Below are the code and all the weights of a small trained network. Each question names an input and a class and asks about switching units off, where a switched-off unit gives its printed mean instead of its output.

import numpy as np


def w(rows, s, z=0):
    codes = np.array(rows[::2]) - 128.0
    scale = np.full(codes.shape[1], s)
    scale[-1] = z or s
    return codes * scale


def f(y):
    return y / 2 * (1 + np.tanh(0.7978845608 * (y + 0.044715 * y**3)))


def log_softmax(a):
    a = a - a.max(-1, keepdims=True)
    return a - np.log(np.exp(a).sum(-1, keepdims=True))


def net(x, mask):
    res = np.array(x, float).reshape(1, 3) / 4 @ E
    y = f(res @ A[0][:, :-1].T + A[0][:, -1])
    res = res + np.where(mask, y, B[0][:, -1]) @ B[0][:, :-1]
    return log_softmax(res[-1] @ U[:, :-1].T + U[:, -1])


A, B = {}, {}
E = w([
[140,100,114,74,34,136,119,151,154,126,113,73],'x0',
[181,168,168,110,104,189,113,151,119,126,183,162],'x1',
[103,145,157,126,164,162,108,153,130,147,124,2],'x2',
],0.017)
A[0] = w([
[105,84,68,135,102,96,140,121,143,142,120,71,185],'N0',
[118,120,133,139,128,126,119,124,148,135,163,176,3],'N1',
[105,126,141,150,197,131,129,146,134,126,152,64,237],'N2',
[116,156,141,83,186,168,173,158,160,120,149,147,156],'N3',
[103,83,67,114,103,81,136,104,143,121,41,139,141],'N4',
[139,133,154,138,100,179,143,160,171,144,141,112,141],'N5',
[162,174,152,171,146,147,122,135,146,88,118,142,99],'N6',
[95,56,99,121,79,84,134,128,132,131,90,99,155],'N7',
[124,164,163,135,148,118,186,116,124,91,108,181,110],'N8',
[89,83,85,162,180,68,151,92,141,128,77,176,139],'N9',
[106,151,149,141,229,138,132,134,121,147,125,36,218],'N10',
[177,147,166,89,11,162,123,146,119,128,155,92,152],'N11',
[160,158,170,154,190,151,107,141,118,147,179,152,155],'N12',
],0.011,0.0037)
B[0] = w([
[152,160,198,127,155,150,110,116,109,115,95,115,219],'N0',
[123,134,138,136,136,156,133,138,115,149,186,76,152],'N1',
[135,132,157,109,90,139,171,116,130,106,69,138,218],'N2',
[122,159,92,100,159,100,175,121,78,183,97,84,163],'N3',
[136,143,171,150,140,128,148,87,86,102,73,125,239],'N4',
[124,90,124,138,120,111,124,112,162,105,129,161,173],'N5',
[123,188,143,141,167,132,150,112,121,151,149,154,160],'N6',
[126,181,143,130,121,142,153,129,149,100,45,87,227],'N7',
[101,112,131,115,155,140,98,150,110,160,173,104,185],'N8',
[105,76,69,147,200,87,95,114,135,141,97,179,253],'N9',
[161,156,136,138,73,111,130,104,147,63,27,110,255],'N10',
[101,59,47,142,116,91,105,179,241,116,123,94,252],'N11',
[125,148,186,126,141,141,134,77,5,139,149,160,210],'N12',
],0.012,0.014)
U = w([
[121,73,64,83,17,150,121,216,228,111,136,110,61],'0',
[112,208,228,117,111,134,178,38,90,63,2,113,211],'1',
[101,173,155,99,145,166,146,104,45,229,204,178,4],'2',
[50,44,36,149,203,81,110,63,90,170,121,213,139],'3',
],0.0069,0.0034)

Each question gives the input, the list of numbers given to net, and the class t.
The units are the neurons (one row each of A and B). Each row of codes is followed by its name. A weight is (code - 128) times the scale printed after its matrix; where a second scale follows, it is the last column's (A, B and U).
mask holds one flag per neuron, in row order. A switched-off neuron (its flag False) gives its mean, the last column of its row in B, instead of its output. The means were averaged over made-up inputs and are rounded, as every weight is.
A unit's drop is (log p(t) with every unit on - log p(t) with that unit switched off) / (log p(t) with every unit on - log p(t) with every unit switched off).
The circuit of an input: a set's keep is (log p(t) with only the set's units on - log p(t) with every unit switched off) / (log p(t) with every unit on - log p(t) with every unit switched off). Starting from the 12 units with the biggest drops (on a tie, the unit counted first), units are removed one at a time, each time the one whose removal leaves the highest keep (on an exact tie, the one counted first), for as long as the keep stays at least 0.8.
units of the circuit, in order: the units of the circuit, biggest drop first
most important unit: the unit with the biggest drop
top k neurons: the k neurons with the biggest drops, biggest first
drop of u: that unit's drop, to one decimal
input [-6,-7,-2], class 3: units of the circuit, in order => (N9)
input [-2,1,0], class 2: units of the circuit, in order => (N10; N7; N4; N11)
input [-1,7,2], class 2: units of the circuit, in order => (N10; N7; N4)
input [0,4,-2], class 3: units of the circuit, in order => (N10; N7)
input [7,0,-7], class 0: top 2 neurons => (N11; N12)
input [-2,-7,-2], class 3: top 2 neurons => (N9; N10)
input [2,5,8], class 0: top 2 neurons => (N11; N4)
input [-6,1,-3], class 2: top 2 neurons => (N11; N12)
input [0,6,-4], class 3: top 2 neurons => (N11; N0)
input [0,5,-4], class 2: top 2 neurons => (N9; N10)
input [-5,-3,-4], class 3: drop of N6 => 0.0
input [-4,1,-2], class 2: drop of N12 => 0.1
input [-4,-6,-1], class 3: drop of N9 => 3.0
input [-6,0,-1], class 3: most important unit => N9
